Below are the code and all the weights of a small trained network. Each question names an input and a class and asks about switching units off, where a switched-off unit gives its printed mean instead of its output.

import numpy as np


def w(rows, s, z=0):
    codes = np.array(rows[::2]) - 128.0
    scale = np.full(codes.shape[1], s)
    scale[-1] = z or s
    return codes * scale


def f(y):
    return np.maximum(y, 0)


def log_softmax(a):
    a = a - a.max(-1, keepdims=True)
    return a - np.log(np.exp(a).sum(-1, keepdims=True))


def net(x, mask):
    res = np.array(x, float).reshape(1, 7) / 4 @ E
    y = f(res @ A[0][:, :-1].T + A[0][:, -1])
    res = res + np.where(mask, y, B[0][:, -1]) @ B[0][:, :-1]
    return log_softmax(res[-1] @ U[:, :-1].T + U[:, -1])


A, B = {}, {}
E = w([
[162,124,113,168],'x0',
[172,227,102,126],'x1',
[49,43,30,124],'x2',
[200,78,75,114],'x3',
[91,74,239,143],'x4',
[177,13,174,2],'x5',
[63,134,140,47],'x6',
],0.0087)
A[0] = w([
[139,131,174,64,154],'n1',
[211,215,175,146,225],'n2',
[140,168,63,108,26],'n3',
[128,209,27,72,68],'n4',
[121,110,148,59,142],'n5',
[102,200,128,122,173],'n6',
[169,1,117,183,128],'n7',
[142,175,87,38,142],'n8',
[132,25,44,171,2],'n9',
[4,124,133,161,150],'n10',
[33,138,207,235,164],'n11',
[230,145,166,182,173],'n12',
[81,90,181,75,52],'n13',
],0.01,0.0063)
B[0] = w([
[161,94,180,127,186],'n1',
[107,86,182,155,244],'n2',
[171,187,95,138,154],'n3',
[230,196,91,168,195],'n4',
[126,118,177,71,189],'n5',
[141,147,142,64,190],'n6',
[83,74,75,130,214],'n7',
[221,208,186,93,190],'n8',
[71,135,49,94,184],'n9',
[54,183,139,77,214],'n10',
[52,185,176,131,234],'n11',
[180,2,135,187,213],'n12',
[105,91,61,58,185],'n13',
],0.0088,0.011)
U = w([
[86,55,127,78,69],'0',
[255,230,65,193,125],'1',
[66,190,174,180,4],'2',
[107,109,200,124,176],'3',
[236,142,198,30,86],'4',
[133,100,10,195,18],'5',
[168,108,225,96,117],'6',
[177,37,128,231,50],'7',
],0.0095,0.0039)

Each question gives the input, the list of numbers given to net, and the class t.
The units are the neurons (one row each of A and B). Each row of codes is followed by its name. A weight is (code - 128) times the scale printed after its matrix; where a second scale follows, it is the last column's (A, B and U).
mask holds one flag per neuron, in row order. A switched-off neuron (its flag False) gives its mean, the last column of its row in B, instead of its output. The means were averaged over made-up inputs and are rounded, as every weight is.
A unit's drop is (log p(t) with every unit on - log p(t) with that unit switched off) / (log p(t) with every unit on - log p(t) with every unit switched off).
The circuit of an input: a set's keep is (log p(t) with only the set's units on - log p(t) with every unit switched off) / (log p(t) with every unit on - log p(t) with every unit switched off). Starting from the 12 units with the biggest drops (on a tie, the unit counted first), units are removed one at a time, each time the one whose removal leaves the highest keep (on an exact tie, the one counted first), for as long as the keep stays at least 0.8.
circuit, biggest first: the units of the circuit, biggest drop first
k most important neurons: the k neurons with the biggest drops, biggest first
drop of u: that unit's drop, to one decimal
input [5,1,-6,3,4,-6,-8], class 7: circuit, biggest first -> (n12)
input [2,-4,0,-7,-7,-1,5], class 1: circuit, biggest first -> (n4; n2)
input [-1,5,-3,8,7,-7,0], class 7: 2 most important neurons -> (n12; n10)
input [5,-3,1,3,-7,8,-7], class 5: circuit, biggest first -> (n9; n7)
input [-7,-7,4,2,1,-1,-7], class 5: 2 most important neurons -> (n5; n2)
input [-7,-4,3,4,-5,-7,-3], class 1: 2 most important neurons -> (n4; n7)
input [-4,0,5,0,0,-7,-8], class 2: 2 most important neurons -> (n11; n10)
input [5,-6,6,-1,1,-8,-4], class 2: 2 most important neurons -> (n11; n10)
input [-1,-2,0,-7,7,4,6], class 0: 2 most important neurons -> (n13; n8)
input [2,8,-6,6,-2,-4,-7], class 7: drop of n12 -> 0.8
input [-6,-7,7,1,7,-8,-7], class 2: drop of n11 -> 0.4
input [6,-6,0,-2,-5,4,-2], class 5: drop of n10 -> 0.1
